[100 = 0]
[ 89  88 106 122 115 107 124 106  97  96 134  79  88 120  90 132  99  78
  99 102  78 114 125 124  90 141 119  91  85 110 104 125 103  97 123 111
 113 100 100  92 143  69  87  96 123 113  87  97  74 102] -> 6
[ 97  92 104 130 110 108 112 108 105 101 128  85  91 117 100 114 102  92
  85  99  79 102 110 108  96 120 115  95  95 100 115 125 101  95 114 109
 105  97 107  91 124  85  95  95 112 111  92  98  71 105] -> 5
[104  94 105 140 106 105 103 113 118 109 148  81  89 121 102 101 108  96
  78  99  75  98  80  96  98 112 124  95  97  87 121 139 100  87 106 116
 101  95 119  87 129  91  99  99 108 117  92 100  61 112] -> 4
[112  95 105 163 105 110  88 120 137 117 169  82  87 124 103  86 115 107
  65  98  70  96  58  80  98  96 129  93  97  77 123 147  98  79  95 120
  84  93 133  84 120  94 100 105 108 133  90 105  46 118] -> 2
[ 78  90 102  66 111 103 134  88  63  76  84  96  98 101  83 157  85  74
 135 105  98 126 167 147  89 154  95  94  80 139  73  89 104 116 126  99
 129 108  65 110 127  70  80  94 125  82  90  90 121  81] -> 9
[125  98 103 200 108 123  66 133 156 122 200  84  80 125  95  55 128 127
  36  96  75  92  40  46  95  63 143  87  95  56 131 160  98  69  80 112
  50  88 159  84 137 112 100 111 108 185 107 123  29 133] -> 0
[ 90  89 106 120 112 111 121 107  97  96 128  80  90 117  91 135  99  83
  97 101  79 113 128 124  91 141 116  91  86 115 104 125 102  98 122 110
 111 100  98  96 139  72  84  94 124 111  88 100  80 100] -> 6
[ 87  92 102  77 109 112 121  93  78  83  86  96  97 100  93 141  90  92
 103 102  90 111 136 133  93 127  89  96  91 126  91  91 101 109 121  93
 116 104  83 106 116  82  86  89 117 100  96  94 112  87] -> 7
[ 95  95 101 107 107 112 116 102  95  93 101  98  95 106 102 110  97  99
  82  99  89  97 109 114  98 122  96  99 101 107 111 106  99 100 114  99
 107  98 103 100 114  94  96  89 109 112  96  97  93  98] -> 6
[ 95  91 105 120 113 108 116 107 109  99 136  82  90 117  97 123 102  88
  88 100  78 105 113 115  94 126 116  95  92 101 113 128 101  94 117 112
 109  97 114  92 132  81  93  96 117 114  90  98  74 106] -> 5
[ 92  92 104 114 111 110 118 104  99  94 121  86  93 112  95 127  98  92
  92 101  81 108 123 122  93 130 105  94  93 110 107 121 101  98 116 105
 111  99  98  96 131  80  88  93 119 113  86  98  81 101] -> 6
[ 96  92 105 126 111 108 116 105 106  99 133  82  90 120  98 119 102  89
  88 100  80 105 107 113  94 125 115  95  92 102 114 127 101  94 115 112
 107  97 106  91 132  81  93  95 113 114  92  98  71 105] -> 5
[108  94 104 160 107 108  93 119 140 116 169  78  87 127 100  91 115 102
  73  99  71  98  62  90  96 104 132  92  95  81 122 148  99  81  99 122
  90  94 131  84 134  88  98 105 111 132  89 105  43 117] -> 2
[ 93  93 103  98 108 112 116 101  95  92 117  93  97 108  99 121  95  91
  80 100  86 103 121 120  96 122  99  95  96 111 106 108 100 100 118  99
 110  99  97 100 117  88  96  90 113 111  95  97  95  98] -> 6
[ 91  93 103 102 108 113 115 101  94  90 108  94  95 107  98 122  96  97
  85 100  86 102 118 120  96 127  98  97  96 113 108 106 100 101 118 101
 109  99  97  99 118  89  92  89 113 111  94  97  92  98] -> 6
[110  97 103 152 104 106  92 116 134 114 152  86  90 121 106  81 113 102
  85  98  72  93  67  81  99  98 126  95 100  79 126 138  98  82  99 117
  89  94 128  84 122  97 102 102 104 126  92 103  53 116] -> 2
[ 81  88 104  91 114 111 129  96  74  82 104  85  92 109  84 151  89  69
 116 104  87 124 160 150  87 151 104  91  79 128  85 106 103 107 129 102
 122 105  78 102 138  72  80  93 129 101  88  94 105  88] -> 7
[ 87  90 102  88 107 112 120  96  78  85  96  96  97 102  94 130  91  92
  99 102  91 108 140 130  93 134  94  96  92 121  96  97 100 106 120  95
 114 102  84 106 119  86  87  89 121 107  94  95 105  89] -> 7
[ 78  91 101  63 108 106 127  89  64  78  76  98  99  94  86 150  85  81
 130 104 100 119 163 142  91 141  90  97  85 139  81  83 103 115 127  95
 125 107  68 109 115  78  82  93 122  82  93  91 128  82] -> 9
[ 89  91 102  90 108 113 118  97  80  85  98  91  96 103  94 128  92  91
  98 102  89 110 137 125  92 133  94  95  92 121  98 103 100 106 119  97
 113 102  89 104 119  84  88  90 125 106  92  96  99  88] -> 7
[106  96 104 142 105 106  98 114 128 114 149  84  89 123 104  89 111 102
  73  99  75  96  62  90  98 104 125  95 100  84 122 139  99  85  99 117
  97  95 125  87 123  91 101 101 106 123  92 101  56 116] -> 3
[ 90  91 104 105 109 113 118 100  93  90 115  89  94 111  96 126  96  89
  92 101  84 108 125 119  94 133 103  95  92 113 105 114 101 100 120 102
 111  99  96  98 127  82  90  91 117 112  92  97  85  97] -> 6
[106  91 107 175 110 108  94 120 131 116 166  72  85 133  97  98 114  93
  84 100  67 105  76  88  92 112 140  89  89  77 117 156 101  79 102 126
  92  89 131  82 143  81  93 108 116 131  88 105  41 119] -> 2
[ 83  91 101  73 109 109 128  92  70  81  88  92  99  97  90 142  88  85
 114 103  94 116 151 133  92 142  91  94  86 132  88  88 102 111 128  95
 118 105  75 107 119  79  82  92 121  95  94  93 118  84] -> 8
[ 83  89 103  79 110 111 126  94  72  80  88  91  96 105  89 144  89  83
 115 103  91 120 153 139  90 143  94  94  85 131  86  95 102 110 125  96
 119 105  78 105 127  77  82  91 125 100  91  93 119  85] -> 8
[ 89  88 106 108 112 112 118 102  94  92 129  84  90 114  92 130  95  84
  98 102  82 113 128 127  91 141 109  93  87 114 103 121 102 100 124 107
 112 100  96  97 135  77  88  93 120 112  89  97  85  98] -> 6
[112  95 104 162 105 109  89 119 136 117 164  79  88 125 101  84 117 105
  69  98  68  97  58  80  97  98 131  92  97  76 123 150  99  79  93 120
  85  92 136  83 131  91 101 106 112 135  92 106  47 118] -> 2
[ 87  89 105 111 113 112 124 101  94  90 120  84  90 113  90 133  94  81
 100 102  79 114 136 135  90 141 105  92  87 116  99 109 102 101 124 105
 115 101  92  97 137  74  86  92 124 113  88  97  84  96] -> 6
[ 94  91 106 124 113 108 117 107 101  99 135  79  89 121  95 123 102  86
  95 100  76 108 111 113  93 131 120  94  90 102 112 130 102  94 118 113
 108  98 106  91 138  78  91  95 117 114  89  98  70 105] -> 5
[ 81  92 101  66 108 104 126  89  64  78  79  93  99  99  87 147  86  82
 127 104  99 118 159 140  91 141  91  95  85 134  81  82 103 115 124  96
 125 107  69 108 120  75  82  92 120  83  93  91 125  81] -> 9
[ 73  96 101  31 104  85 137  76  48  77  40  98 106  90  88 161  77  64
 166 106 110 124 175 158  94 153  84 102  85 146  65  70 105 126 125  96
 147 111  51 111 105  69  86  94 109  44  90  84 149  72] -> 10
[ 90  93 102  93 106 113 117  98  89  87 106  95  96 103  97 125  94  94
  89 101  89 106 131 125  96 128  94  96  96 115 103 100 101 104 118  96
 117 100  89 102 116  87  90  89 113 107  94  96 101  95] -> 7
[105  91 106 146 110 106 100 118 125 114 167  72  85 130  97  99 113  90
  85 100  67 106  74  92  94 114 137  90  89  85 117 152 101  82 105 125
  95  96 126  82 143  77  94 106 114 127  87 103  44 117] -> 3
[ 85  81 111 148 125 108 133 109  93  99 166  57  78 140  76 157 102  56
 117 104  67 133 141 139  82 166 146  83  66 114  96 156 107  93 132 131
 116 102  95  84 183  44  77 104 140 114  77  99  57 107] -> 5
[ 89  89 104 107 111 113 123 101  89  89 109  85  89 113  92 134  96  86
  96 102  83 112 129 128  91 135 107  93  87 118 102 117 102 101 122 105
 112 101  93  99 133  76  87  92 124 108  90  97  86  97] -> 6

[100  87 100  92  99 129 100  91  73  98  93 120 155  89  97  97  75  68
 100 108 106  95  92  95  95 108  99 119 106 107 106 112  99 108  85  92
 101] -> 3
[100  95  99  98 101 110  95  94  87 101  94 105 136  90 101 110  89  90
 101 104 104  96  90  95  98 108  98 114 102 103 103  94  98  96  89  97
 100] -> 4
[102 143  91 138 103   6  92 120 144 123  98  46  28 106 116 153 135 158
 102  97  96 105 121 104  78 120  99  70  99  87  86  21  88  58 198 132
 113] -> 10
[100  92  90 107 104 101  98  96  96 107  84 118 124  86  97 111  93  88
 103 108 105 107  88  96  92 124  98 106 108 100 103  92  99  90 103 100
 102] -> 5
[102 122  89 130 105  18  94 113 140 124  91  67  34  98 109 145 127 137
 103 100  96 112 103 101  81 127  99  80 103  90  90  41  92  63 176 124
 110] -> 10
[ 99  96  99 107 103  95  89  97  96 109  94 103 132  88 102 110  99 101
 101 103 100 100  84  97  97 114  97 106 102 101 101  84  97  82 107 102
 100] -> 5
[ 99  93 102  98 102 106  93  95  87  97  97 101 135  87 102 106  86  90
 100 103 102  92  92  98  97 104  98 114 102 103 104  92  98  89  88  98
  99] -> 4
[101 102  85 118 106  74  88 101 114 117  88  98  69  86 100 125 111 111
 104 104 101 112  83  98  94 128  97  92 105  95  98  77  97  75 128 108
 103] -> 6
[ 99  90 109  87  98 126  98  91  60  90 100 108 167  95 102  93  81  80
  98 104 103  85  91  98  99  97  97 120  96 107 106 105  98  94  69  92
  98] -> 3
[100 102  94 117 106  53  87 100 115 114  94  86  89  88 104 124 115 118
 102 100  99 103  81  99  97 114  96 100  99  97  97  66  96  70  99 108
 100] -> 7
[100  93  99  97 101 113  96  94  76 101  92 112 139  89 100 106  88  85
 101 106 104  95  91  97  95 111  98 116 104 105 104  99  98  96  90 100
 101] -> 4
[100  87 104  88  99 132 100  90  75  93  96 118 170  89 100  96  79  74
 100 106 105  90  94  95  97 100  99 122 104 107 107 109 100 108  76  92
  99] -> 3
[100 103  94 111 106  69  87  99 110 110  93  95 102  87 102 118  99 110
 102 102 102  99  79  98  95 117  96 101 100  97  99  75  96  73 113 106
 100] -> 6
[101 103  88 118 107  51  88 101 117 119  88  92  84  88 102 130 110 113
 103 101  99 108  81  99  94 127  97  98 102  94  97  69  96  70 130 106
 102] -> 7
[100 105  97 117 105  62  85 102 118 111  96  83  93  88 104 121 104 115
 102 100  98 100  80  99  98 112  96 100  98  97  98  66  96  69 116 106
  98] -> 6
[ 99  83 105  81  97 151  99  87  59  85  95 128 182  90  97  79  69  64
  98 106 107  88  91  95  99  99  99 126 104 109 110 119 100 114  60  86
  99] -> 2
[ 99  84 103  89  99 149 101  88  66  92  95 131 169  92  98  88  73  68
  99 108 107  91  92  95  98 104  99 123 105 108 109 114 100 110  71  90
  99] -> 3
[100  96  94 102 104  92  97  97  94 107  92 106 136  88 100 110  93  98
 102 105 104 101  87  97  95 118  97 109 102 101 103  78  98  89 106 100
 100] -> 5
[100  93  94 104 103  95  94  97  90 105  92 106 133  86  99 111  95  96
 101 105 104 101  85  97  95 118  99 110 104 101 101  91  98  90 101  98
 100] -> 5
[100 106  94 119 105  47  87 103 122 115  96  74  82  90 105 125 109 120
 102 100  97 101  85 100  95 114  96  94  98  96  96  56  95  64 121 109
 100] -> 7
[ 99  90 105  90  99 130  95  92  69  92  98 112 160  93 102  91  77  63
  99 104 104  91  92  96  98 101  98 123 100 107 105 100  99  96  77  94
  99] -> 4
[100  96  95 104 104 109  93  96  93 105  90 109 110  87 100 116  92  89
 102 105 103 102  86  97  95 120  97 108 104 102 102  91  98  86 111  99
 100] -> 5
[102 117  91 130 104  26  92 110 132 121  92  63  58  96 107 138 125 133
 103  99  96 111  98 101  86 120  99  84 101  92  90  49  93  59 152 120
 109] -> 9
[ 99  73 103  74  98 170  98  83  50  85  94 146 182  88  92  66  60  51
  99 107 109  92  81  94 107  96  98 133 106 111 113 139 103 120  35  78
  94] -> 0
[100  85  95  94 100 130 103  92  73  98  89 128 158  88  97  99  75  74
 101 110 106  99  93  95  93 115 100 115 108 105 109 116 100 109  90  93
 102] -> 3
[100  94  95  95 102 110  98  93  85 102  92 118 143  89  98 106  76  86
 101 106 106 100  89  97  94 114  99 115 106 103 104  95 100  96  94  96
 101] -> 4
[ 99  77 103  84  98 153 103  86  57  89  95 138 179  91  94  84  66  55
 100 108 109  93  90  95 102 106  98 128 107 110 110 131 103 118  60  85
  98] -> 1
[ 99  79 105  83  98 158 101  85  58  83  96 131 183  88  95  81  65  61
  99 106 106  90  87  95 105 102  98 133 104 110 111 126 103 118  46  84
  97] -> 1
[100  83  99  90  99 139 102  91  70  95  91 125 169  91  96  93  77  69
 100 109 109  94  93  96  95 113  99 129 107 107 107 138 100 113  77  94
 101] -> 3
[ 98  72 110  71  98 174  99  82  49  82  98 139 192  89  93  63  57  56
  98 104 107  86  75  95 112  87  97 135 101 112 113 134 104 115  27  75
  93] -> 0
[100  88  97  96 100 112 100  92  80  97  92 115 150  88  99 105  83  84
 101 111 106 100  92  96  94 113  99 112 105 103 105 105  99 102  92  96
 100] -> 4
[101 102  88 119 107  55  88 102 116 110  90  87  89  87 103 128 110 117
 103 102 100 111  81  98  94 126  96  94 102  96  97  68  96  72 126 105
 101] -> 7
[100 101  91 114 106  66  88 100 114 113  93  90  99  86 102 121  96 109
 103 103  99 104  82  98  97 118  97  97 101  98  98  74  98  76 110 106
 100] -> 6
[ 99  95 101  98 102 101  91  94  93 100  98  95 138  89 103 113  87  95
 100 102 101  92  87  98  98 104  97 114  99 103 102  78  97  86  88  99
  98] -> 5
[ 99  99 101 100 103  88  88  97  97 101  98  92 122  88 103 107  94 103
 100 102 100  93  83  99 102 102  96 104  98 103 101  84  96  80  84 101
  98] -> 5
[100 100  93 112 106  62  87  95 105 113  92  93 118  86 101 117 100 111
 102 103 101 104  82  98  92 119  97  94 101  98  99  76  97  85 118 103
 100] -> 6
[100  93  96 110 105  81  88 100 100 109  95  96 114  88 102 114 102 104
 101 100 100  97  82  98  99 111  97 103 100  99 100  75  96  81 109 105
  98] -> 5
[101 109  92 125 106  39  90 110 130 118  93  74  60  94 106 145 118 128
 102  98  97 109  87 100  91 120  98  87 100  91  94  48  94  66 151 111
 104] -> 8
[100  84 102  80  98 146 105  89  62  89  92 131 170  88  96  89  70  68
  99 108 108  92 109  95  99 105  98 128 107 108 109 122  98 108  60  89
 100] -> 2
[100  95 102 102 101 101  92  99  85  96  97  96 133  90 103 103  97  95
  99 102  99  92  86  97  97 105  97 126  98 104 103  86  97  86  84  98
  98] -> 5
[101 111  96 120 105  43  86 107 126 117  97  68  76  94 108 129 115 129
 102  97  95 103  87 101  94 116  96  70  97  93  93  54  93  61 124 114
 102] -> 8
[100  93  99 100 102 111  97  94  83  98  94 107 155  90 101 106  90  88
 101 105 104  98  90  97  95 111  98 115 104 104 104  98  98  95  85  97
 101] -> 4
[100  98  91 112 106  84  90  99 107 110  94 102 111  88 101 114  95 106
 102 103 101 102  84  98  96 124  97 103 102  98  99  69  97  74 111 103
 101] -> 6
[102 110  88 125 107  45  91 107 133 122  90  85  60  93 104 135 116 131
 103 102 100 113  89  99  91 127  98  85 102  93  92  58  94  65 146 115
 106] -> 8
[100  85 102  89 100 136 101  94  71  94  95 123 162  90  99  92  79  74
  99 108 107  93  92  95  96 106  99 120 105 107 108 114  99  97  80  89
 102] -> 3
[ 99  94 103 103 102 104  92  98  89  99  97 108 143  93 103 102  88  93
 100 103 102  91  89  97  97 105  97 112 100 104 103  83  97  79  92  96
  97] -> 4
[100  90  95 107 103 104  92  97  90 105  91 112 118  90 100 105 100  93
 102 105 104 103  84  97  96 119  98 110 104 101 103  89  98  87 104 101
 100] -> 5
[101 111  86 118 106  64  90 103 116 116  91  90  79  89 102 127 101 119
 103 102 100 108  83  98  95 126  97  94 101  93  96  69  96  71 121 109
 103] -> 7
[100  85 102  87  98 136 101  93  65  91  95 125 185  91  97  91  76  73
  99 108 107  89  93  95  96 104  99 125 105 107 104 113 100 111  75  90
 100] -> 3
[ 99  83 102  84  98 152 102  88  66  90  94 130 181  89  97  87  72  64
  99 107 108  92  88  95  99 104  99 128 106 108 109 126 101 117  66  88
  98] -> 2
[102 123  89 130 105  19  92 114 136 124  92  64  29  99 109 146 126 135
 104 100  96 111  95 101  84 123  99  78 102  89  90  49  92  59 177 123
 110] -> 10
[100  91 101  93 100 124  96  91  83  93  96 109 141  91 101  97  84  84
  99 105 104  91  93  97  96 106  98 120 102 106 105 106  98  98  85  96
 101] -> 4
[100  95  98 100 102 103  94  95  86 101  93 106 113  88 100 106  94  91
 101 106 104  97  89  96  96 116  98 114 103 102 102  93  98  92  93  98
 100] -> 5
[100  98  91 119 106  69  87 100 110 112  93  91 103  86 102 123 107 110
 102 101  99 103  81  98  98 120  96 101 102  99  98  74  96  74 115 105
  99] -> 6
[100  97  94 110 105  82  90  98 101 108  92  99 120  89 102 117  98  96
 102 103 100 101  85  95  96 118  97 106 102  99 101  78  97  78 103 103
 100] -> 5
